Each row has a hidden value. The values are split into ranges, and the group after each row names the range that its value falls in. Each part has its own value, ranges and names.
In the rows, 128 means zero.
[101 164 126 148 140  63 108 123 109 134  92  61  81 145 150 145 109  70
 108 120 120 172 120] | V
[106 112 142 127 117  95 134 140 145 132 138 185 139  96 138 149 130 122
 126 121 157 118 171] | V
[140 122 118 126 145 168 134 132 114  89 113 138 192 107 114 163 136 138
 138 137 150 137 129] | D
[ 95 154 141 131 129 193 118 120 117  51 130 114 102 134  99 136 127 162
 119 139 115 149 193] | Q
[142 140  93 149 141 133 100 122 130 118 128 132  39 100 134 151 116 134
 132 120 107 140 183] | Q
[124 145 136 160 119  92 109 140 162 144  98  87  88 124 134 142 132  91
 116 186 122 178 164] | Q
[133  93 155 141 151 161 116 145 137 190 107 137 141 104 115 160 139 142
 132 137 150 169 124] | Q
[198 138 117 179 171 138  89 146 164  74  38  69 126  11 129 174 113   3
 152 231 118 226  95] | D
[ 91 134 135 133 117 144 134 135 125 105 120 127 167 146 125 171 140 139
 118 151 162 151 181] | Q
[137 140 117 142 159 122 120 130 105 118  77  93 150 107 139 170 123  87
 134 132 143 168 134] | D
[152 122 134 144 157 143 117 138 119 161  81  84 185 103 124 163 136  91
 140 161 143 198  71] | D
[ 96 107 184 145 156 163  94 142 146 195  91 163  79  93 118 144 135 140
 124 114 138 190 197] | Q
[137 104 162 128 171 171  98 130 111 203 118 107  81 103 111 130 120 116
 128 114 119 172  78] | D
[131 146 120 158 117  41 122 138 155 133  82  87 119 115 157 151 126  52
 121 169 142 164 143] | D
[116 135 126 119 140  96 120 118  98 182 128  81  87 160 140 103 113 105
 113  75 113 136  79] | V
[137 165 104 143 146 104 116 121  98 104 104  19 135 148 122 142 119  96
 114 163 120 178  67] | V
[120 170 123 140 126 139 129 129 106  76 111  34 182 147 114 150 132 105
 117 176 135 179 102] | D
[117 114 109 108 127  61 144 119  87 201 149 131 133 175 159 128 116 128
 118  54 138  83  83] | V
[ 97 128 167 145 135 158 104 141 134 192 140  69  96 140 108 141 134 133
 105 159 129 204 130] | Q
[155  90 118 113 145 170 132 132 107 207 149 131 170 122 116 143 137 165
 135 114 144 128  79] | D
[140 105 140 166 167 103  76 153 165 189  83 146  47  40 125 189 120  75
 134 155 136 210 172] | Q
[114 145 142 143 123 103 103 126 140 154 120 111  39 125 137 108 112  98
 113 130 101 154 139] | V
[125 101 149 122 114  75 129 134 155 208 141 182 114 132 157 108 126 125
 129 101 132  98 128] | V
[141 100 122 119 123 111 129 132 147 156 149 220 111  97 151 117 125 130
 141 100 129  82 133] | V
[131 121  99 117 135 139 115 121 100 145 171 136  73 122 118 131 118 163
 122 101 119 117 154] | D
[142 104 131 147 149 133 112 151 135 190 103  98 160 107 118 184 145 123
 126 170 167 187 116] | Q
[ 90 137 142 122  91 105 139 129 153  68 157 201 116 130 130 114 124 140
 122 118 134  88 204] | V
[152 144 139 152 152 128 112 135 132 137  78  29 135 108 119 137 125  73
 127 185 120 212  57] | D
[168 111  90 128 155  99 133 141 106 147 112 134 159  98 147 161 125  93
 147 103 146 114  93] | V
[135 142 142 149 122  82 125 131 145 112  85  62 136 127 143 122 125  55
 127 176 122 171  90] | V
[183 132  66 128 145 161 136 123 115  79 121 141 161  96 128 151 125 106
 155 135 129 108 116] | D
[124  88 144 103 119  98 138 134 137 214 155 194 128 137 136 109 132 159
 127  85 140  81 116] | V
[ 98 125 173 115 133 212 123 130 124  79 144 114 144 122  87 124 129 164
 124 148 124 142 120] | D
[132 114 145 155 125 150 104 139 178 142 111 152  58  78 120 113 127 125
 131 168 112 155 161] | Q
[149 124 135 143 141 151 119 132 162 149  99 160  76  92 124 118 132 131
 146 136 105 131 174] | Q
[124 123 127 127 133  96 115 121 135 121 150 194  53 108 140  96 105 112
 129  82 106  93 149] | V
[184 121 114 158 156 131 106 140 155 166  83 104 109  67 131 152 135  89
 146 184 122 176 136] | Q
[129 148 112 119  97 193 161 120 131  30 149 138 201 148 109 112 147 177
 134 153 132  84 172] | Q
[135 139 159 124 146 208 115 116 120  62 124  98 123  97  80  91 114 119
 136 138  90 142  78] | V
[108 109 152 115 110  98 122 131 118 185 151 147  95 146 133 119 116 136
 109  87 134 114 114] | V
[112 152 124 125 110  30 137 122 112  47 142  94 159 153 124 126 113  94
 116 147 131 135  97] | V
[ 97 112 143 124 114  96 112 126 141 125 157 187  72 108 127 130 111 132
 119  97 125 113 176] | V
[ 92 158 163 141 109 164 121 130 153  40 116 123 118 114 105 122 130 122
 119 177 121 159 195] | Q
[176 100 113 123 143 191 130 133 139 105 132 185 167  72 103 139 133 135
 152 136 128 121 132] | Q
[117 130 161 142 131  77 109 135 138 201 106  64  99 139 137 118 121  79
 109 160 123 188  68] | V
[138 115 115 134 133  62 135 137 129 180 107 105 173 126 148 158 126  85
 126 133 161 148  97] | V
[ 75 146 158 123 109 129 130 129 128  61 141 112 137 156 108 129 125 137
 107 138 136 150 160] | V
[120 142 145 151 131 149 100 135 158 125 116 108  58 112 114 132 131 122
 113 176 107 202 181] | Q
[156 141  77 132 156 146 109 118  97 111 131 120  63 102 126 139 113 124
 138 106 100 134 127] | D
[106 141 157 104 116 225 149 114 102  80 153 109 174 177  92  94 141 203
 124 123 120 113 117] | D
